Below is a small trained network, with its code and all its weights. Each question gives an input and a class and asks what happens when units are switched off, that is, made to give their printed mean instead of their output.

import numpy as np


def w(rows, s, z=0):
    codes = np.array(rows[::2]) - 128.0
    scale = np.full(codes.shape[1], s)
    scale[-1] = z or s
    return codes * scale


def f(y):
    return np.maximum(y, 0)


def log_softmax(a):
    a = a - a.max(-1, keepdims=True)
    return a - np.log(np.exp(a).sum(-1, keepdims=True))


def net(x, mask):
    res = np.array(x, float).reshape(1, 3) / 4 @ E
    y = f(res @ A[0][:, :-1].T + A[0][:, -1])
    res = res + np.where(mask, y, B[0][:, -1]) @ B[0][:, :-1]
    return log_softmax(res[-1] @ U[:, :-1].T + U[:, -1])


A, B = {}, {}
E = w([
[116,53,4,100,14,91,87,142,45,71,163],'x0',
[147,185,86,78,20,96,117,113,155,159,180],'x1',
[143,151,195,214,118,50,213,160,26,186,101],'x2',
],0.013)
A[0] = w([
[151,128,66,147,2,113,136,121,109,156,216,253],'N1',
[163,121,137,164,106,60,141,179,9,135,156,178],'N2',
[130,108,167,152,229,164,92,98,139,132,64,161],'N3',
[100,90,225,144,191,164,108,137,212,110,69,228],'N4',
[153,253,245,122,158,174,136,100,130,226,79,137],'N5',
[197,196,159,186,207,86,185,143,221,175,63,148],'N6',
[163,141,106,157,127,32,149,206,24,152,99,157],'N7',
],0.008,0.0038)
B[0] = w([
[57,70,112,186,51,71,21,67,114,138,138,254],'N1',
[68,133,140,130,55,49,186,168,82,190,39,219],'N2',
[66,117,197,78,200,180,203,217,153,79,120,187],'N3',
[172,177,83,132,185,188,113,208,194,72,111,203],'N4',
[183,171,145,150,94,138,226,72,137,165,169,227],'N5',
[218,164,142,134,140,134,222,68,168,168,132,216],'N6',
[97,107,158,118,138,1,123,154,80,212,110,218],'N7',
],0.0097,0.018)
U = w([
[94,121,200,83,187,129,174,161,68,124,108,30],'0',
[85,129,150,125,64,96,131,145,11,190,49,147],'1',
[200,184,156,134,131,154,172,125,133,149,142,101],'2',
[86,117,137,113,187,187,105,194,139,50,50,97],'3',
[93,104,99,130,67,137,56,89,166,91,187,253],'4',
],0.012,0.0028)

Each question gives the input, the list of numbers given to net, and the class t.
The units are the neurons (one row each of A and B). Each row of codes is followed by its name. A weight is (code - 128) times the scale printed after its matrix; where a second scale follows, it is the last column's (A, B and U).
mask holds one flag per neuron, in row order. A switched-off neuron (its flag False) gives its mean, the last column of its row in B, instead of its output. The means were averaged over made-up inputs and are rounded, as every weight is.
A unit's drop is (log p(t) with every unit on - log p(t) with that unit switched off) / (log p(t) with every unit on - log p(t) with every unit switched off).
The circuit of an input: a set's keep is (log p(t) with only the set's units on - log p(t) with every unit switched off) / (log p(t) with every unit on - log p(t) with every unit switched off). Starting from all 7 units, units are removed one at a time, each time the one whose removal leaves the highest keep (on an exact tie, the one counted first), for as long as the keep stays at least 0.8.
circuit, biggest first: the units of the circuit, biggest drop first
k most important neurons: the k neurons with the biggest drops, biggest first
drop when u is switched off: that unit's drop, to one decimal
input [-2,4,-1], class 2: circuit, biggest first	N2
input [-7,-8,-5], class 3: 2 most important neurons	N3, N4
input [-3,8,-1], class 4: circuit, biggest first	N2, N1
input [-1,-8,8], class 0: 3 most important neurons	N3, N1, N4
input [-2,-3,5], class 2: 3 most important neurons	N6, N5, N1
input [-5,-8,0], class 2: 2 most important neurons	N6, N5
input [-6,-7,-4], class 3: 2 most important neurons	N3, N4
input [-1,6,0], class 4: 2 most important neurons	N2, N7
input [7,-4,-3], class 4: 2 most important neurons	N7, N2
input [2,6,-2], class 4: drop when N4 is switched off	0.0
input [0,1,-2], class 4: drop when N3 is switched off	0.1
input [4,-2,-4], class 4: drop when N2 is switched off	0.1
